Below are the code and all the weights of a small trained network. Each question names an input and a target symbol and asks about switching units off, where a switched-off unit gives its printed mean instead of its output.

import numpy as np


def w(rows, s, z=0):
    codes = np.array(rows[::2]) - 128.0
    scale = np.full(codes.shape[1], s)
    scale[-1] = z or s
    return codes * scale


def f(y):
    return y / 2 * (1 + np.tanh(0.7978845608 * (y + 0.044715 * y**3)))


def softmax(a):
    e = np.exp(a - a.max(-1, keepdims=True))
    return e / e.sum(-1, keepdims=True)


def log_softmax(a):
    a = a - a.max(-1, keepdims=True)
    return a - np.log(np.exp(a).sum(-1, keepdims=True))


def net(x, mask):
    ids = ['ΞΦαβγδεζηθμπψω'.index(c) for c in x.split()]
    T = len(ids)
    res = E[ids] + P[:T]
    r = res
    for j in range(3):
        rows = slice(4 * j, 4 * j + 4)
        q, k, v = (r @ M[0][rows].T for M in (Q, K, V))
        z = softmax(np.where(np.tri(T) > 0, q @ k.T / 4**0.5, -1e9)) @ v
        o = O[0][rows]
        res = res + np.where(mask[j], z, o[:, -1]) @ o[:, :-1]
    y = f(res @ A[0][:, :-1].T + A[0][:, -1])
    res = res + np.where(mask[3:27], y, B[0][:, -1]) @ B[0][:, :-1]
    return log_softmax(res[-1] @ U[:, :-1].T + U[:, -1])


Q, K, V, O, A, B = {}, {}, {}, {}, {}, {}
E = w([
[134,121,136,119,34,139,158,103],'Ξ',
[144,140,141,129,19,165,114,127],'Φ',
[54,118,166,79,112,209,103,167],'α',
[109,139,124,96,3,132,191,131],'β',
[177,117,201,115,43,99,88,116],'γ',
[194,30,51,41,170,90,138,105],'δ',
[92,147,114,32,151,151,71,156],'ε',
[74,89,90,11,143,131,159,175],'ζ',
[182,135,113,151,121,66,36,81],'η',
[128,146,76,201,99,88,157,89],'θ',
[170,153,105,215,65,72,65,175],'μ',
[72,87,179,167,141,157,181,232],'π',
[169,7,161,143,180,94,187,167],'ψ',
[233,197,142,139,99,196,167,187],'ω',
],0.019)
P = w([
[134,27,107,158,123,193,83,76],'0',
[111,80,132,157,123,160,103,115],'1',
[92,120,149,151,123,122,121,129],'2',
[113,161,152,146,133,102,136,137],'3',
[125,195,153,141,141,81,145,142],'4',
[156,219,142,144,148,77,142,143],'5',
[181,249,141,141,157,63,137,150],'6',
],0.015)
Q[0] = w([
[179,132,142,167,53,54,121,132],'head 0',
[188,184,101,129,102,179,153,59],'head 0',
[158,172,143,50,165,159,129,158],'head 0',
[152,82,145,73,149,160,131,93],'head 0',
[169,138,149,96,87,113,158,74],'head 1',
[149,88,129,121,99,162,100,56],'head 1',
[162,95,115,195,69,89,132,156],'head 1',
[144,208,102,136,38,149,145,102],'head 1',
[146,132,116,42,192,235,108,93],'head 2',
[162,105,46,155,145,110,97,58],'head 2',
[144,190,101,234,210,174,153,152],'head 2',
[59,63,152,193,246,153,174,112],'head 2',
],0.013)
K[0] = w([
[144,156,140,169,196,33,188,168],'head 0',
[198,185,153,128,118,95,123,158],'head 0',
[45,174,97,12,102,94,122,107],'head 0',
[129,90,15,81,93,134,114,121],'head 0',
[175,187,24,175,142,29,139,113],'head 1',
[197,147,58,148,129,171,97,89],'head 1',
[204,139,192,132,102,121,218,182],'head 1',
[167,253,144,138,145,116,111,153],'head 1',
[105,110,123,30,35,224,76,46],'head 2',
[140,90,39,172,68,111,155,29],'head 2',
[155,85,231,174,7,188,146,176],'head 2',
[118,17,163,159,69,214,84,138],'head 2',
],0.011)
V[0] = w([
[69,93,104,153,175,95,151,15],'head 0',
[103,92,129,96,106,178,228,157],'head 0',
[154,102,254,93,191,132,196,81],'head 0',
[61,153,100,218,171,188,153,181],'head 0',
[123,90,57,129,90,29,61,139],'head 1',
[208,127,57,68,168,159,157,201],'head 1',
[153,153,108,121,118,83,151,154],'head 1',
[143,192,96,93,135,247,48,178],'head 1',
[115,127,170,35,111,177,147,134],'head 2',
[102,149,118,190,190,127,47,196],'head 2',
[130,74,137,187,65,173,190,83],'head 2',
[180,179,235,111,68,159,148,116],'head 2',
],0.0085)
O[0] = w([
[114,204,106,149,173,113,163,107,72],'head 0',
[199,119,127,101,112,151,75,165,253],'head 0',
[111,190,128,87,180,221,81,117,164],'head 0',
[123,155,2,73,76,52,104,115,134],'head 0',
[90,151,87,202,136,77,14,204,155],'head 1',
[115,124,218,61,89,141,117,128,49],'head 1',
[99,113,112,127,73,134,158,151,127],'head 1',
[113,113,142,81,133,62,169,102,15],'head 1',
[160,116,118,146,78,159,98,183,105],'head 2',
[89,109,125,100,144,160,60,78,177],'head 2',
[160,175,173,92,154,79,120,150,205],'head 2',
[112,77,162,123,138,80,86,194,107],'head 2',
],0.0091,0.0035)
A[0] = w([
[194,131,74,138,129,107,142,67,167],'neuron 0',
[72,158,136,73,150,139,113,79,53],'neuron 1',
[173,130,119,80,134,125,98,168,12],'neuron 2',
[129,54,83,106,202,91,180,130,104],'neuron 3',
[125,131,189,126,178,100,137,116,162],'neuron 4',
[101,103,90,63,167,163,94,125,204],'neuron 5',
[154,134,155,155,116,110,89,108,82],'neuron 6',
[118,10,98,158,138,191,135,148,73],'neuron 7',
[118,152,158,191,77,179,133,95,1],'neuron 8',
[116,185,108,109,129,202,113,63,98],'neuron 9',
[62,96,146,166,131,123,139,143,130],'neuron 10',
[89,127,119,80,90,143,191,147,145],'neuron 11',
[32,108,122,127,124,119,135,77,14],'neuron 12',
[168,59,75,105,165,152,139,87,36],'neuron 13',
[117,156,78,124,177,113,90,132,85],'neuron 14',
[66,53,160,138,141,139,130,140,15],'neuron 15',
[68,79,127,122,128,68,134,162,52],'neuron 16',
[78,138,100,129,120,142,128,146,82],'neuron 17',
[111,161,143,105,155,67,168,180,108],'neuron 18',
[70,177,150,141,120,124,132,148,116],'neuron 19',
[105,144,139,122,185,171,125,152,40],'neuron 20',
[52,116,149,143,139,144,191,162,169],'neuron 21',
[70,114,145,119,160,115,142,150,37],'neuron 22',
[103,146,90,77,127,106,92,158,165],'neuron 23',
],0.013,0.0066)
B[0] = w([
[61,100,119,86,169,136,147,210,212],'neuron 0',
[151,129,135,114,90,188,207,121,140],'neuron 1',
[34,159,120,174,116,122,171,31,194],'neuron 2',
[114,122,254,177,30,165,33,153,157],'neuron 3',
[64,123,74,102,155,141,119,165,193],'neuron 4',
[136,121,168,238,174,134,200,185,253],'neuron 5',
[91,116,88,91,146,109,201,134,169],'neuron 6',
[65,142,220,113,55,83,65,163,208],'neuron 7',
[116,152,39,102,130,206,157,62,162],'neuron 8',
[158,125,226,147,115,35,30,105,211],'neuron 9',
[149,84,140,145,95,168,82,55,197],'neuron 10',
[127,131,113,144,198,132,112,77,244],'neuron 11',
[196,119,117,73,150,147,146,143,178],'neuron 12',
[37,132,113,141,67,126,71,176,152],'neuron 13',
[160,154,189,70,44,175,155,77,188],'neuron 14',
[133,208,80,126,103,139,198,126,160],'neuron 15',
[194,122,109,187,137,176,154,114,189],'neuron 16',
[148,136,173,134,120,77,96,127,154],'neuron 17',
[100,121,165,148,51,178,134,146,179],'neuron 18',
[113,87,145,141,173,96,118,129,179],'neuron 19',
[144,70,39,107,9,98,188,118,168],'neuron 20',
[100,118,142,108,185,95,46,149,189],'neuron 21',
[116,174,145,138,30,154,92,129,127],'neuron 22',
[177,117,91,93,165,136,117,161,231],'neuron 23',
],0.0073,0.007)
U = w([
[76,85,184,138,157,179,65,199,180],'Ξ',
[209,117,126,144,255,148,191,156,254],'Φ',
[167,166,117,150,160,196,178,112,182],'α',
[141,144,106,133,83,223,132,126,96],'β',
[168,163,164,160,45,118,169,170,3],'γ',
[116,109,69,67,102,94,74,146,160],'δ',
[66,108,117,134,170,160,97,69,159],'ε',
[156,188,162,134,124,110,64,97,149],'ζ',
[118,89,116,176,95,94,109,99,88],'η',
[114,83,171,73,111,131,148,87,160],'θ',
[78,132,130,121,59,176,85,106,40],'μ',
[30,181,129,162,102,96,159,110,154],'π',
[114,118,142,130,115,134,118,124,65],'ψ',
[137,104,151,125,123,75,132,136,60],'ω',
],0.0087,0.0052)

Each question gives the input, a string of symbols that net reads in full, and the target symbol t.
The units are the heads (4 rows each of Q, K, V and O) and the neurons (one row each of A and B). Each row of codes is followed by its name. A weight is (code - 128) times the scale printed after its matrix; where a second scale follows, it is the last column's (O, A, B and U).
mask holds one flag per unit, heads first, then neurons. A switched-off unit (its flag False) gives its mean, the last column of its rows in O or B, instead of its output. The means were averaged over made-up inputs and are rounded, as every weight is.
A unit's drop is (log p(t) with every unit on - log p(t) with that unit switched off) / (log p(t) with every unit on - log p(t) with every unit switched off).
The circuit of an input: a set's keep is (log p(t) with only the set's units on - log p(t) with every unit switched off) / (log p(t) with every unit on - log p(t) with every unit switched off). Starting from the 12 units with the biggest drops (on a tie, the unit counted first), units are removed one at a time, each time the one whose removal leaves the highest keep (on an exact tie, the one counted first), for as long as the keep stays at least 0.8.
circuit, biggest first: the units of the circuit, biggest drop first
k most important neurons: the k neurons with the biggest drops, biggest first
heads that matter: for each layer, one digit per head in row order, 1 if its drop is at least 0.15 and else 0, layers parted by /
input θ π π π π μ, target δ: circuit, biggest first	[head 0]
input π β γ β π, target Φ: heads that matter	111
input ψ π ε δ, target Ξ: heads that matter	000
input ω θ β δ β, target α: heads that matter	101
input γ η π β, target δ: heads that matter	100
input π ψ θ α ε η γ, target ε: heads that matter	101
input η μ ψ γ ζ μ, target η: circuit, biggest first	[head 0; head 2; neuron 10]
input ψ β π θ γ ζ β, target β: heads that matter	001
input γ ψ ζ β η, target ε: circuit, biggest first	[head 0; head 2]
input β μ μ β ε β, target μ: heads that matter	001
input μ β ψ ψ μ δ, target Ξ: heads that matter	001
input ψ ψ η ψ Ξ Ξ, target ζ: heads that matter	100
input β γ ψ Ξ ε ζ, target Ξ: heads that matter	001
input γ ω ψ β ω, target θ: circuit, biggest first	[head 1]
input η Ξ γ ω β ε γ, target μ: circuit, biggest first	[head 2; head 0; neuron 7; neuron 8]
input Φ γ Φ, target Ξ: heads that matter	101
input ψ γ Ξ θ η, target π: heads that matter	100
input Ξ γ η, target ε: circuit, biggest first	[head 0; head 2; neuron 10]
input ψ γ β γ β, target Ξ: circuit, biggest first	[head 0; neuron 21]
input ζ η β, target ε: 2 most important neurons	[neuron 21; neuron 10]
input Ξ Ξ α β μ Φ, target η: circuit, biggest first	[head 0; head 1; neuron 10]
input μ β Φ, target η: circuit, biggest first	[head 0; neuron 10]
input γ μ η, target η: circuit, biggest first	[head 0]
input θ β β γ ψ θ, target ζ: circuit, biggest first	[head 0; neuron 9]
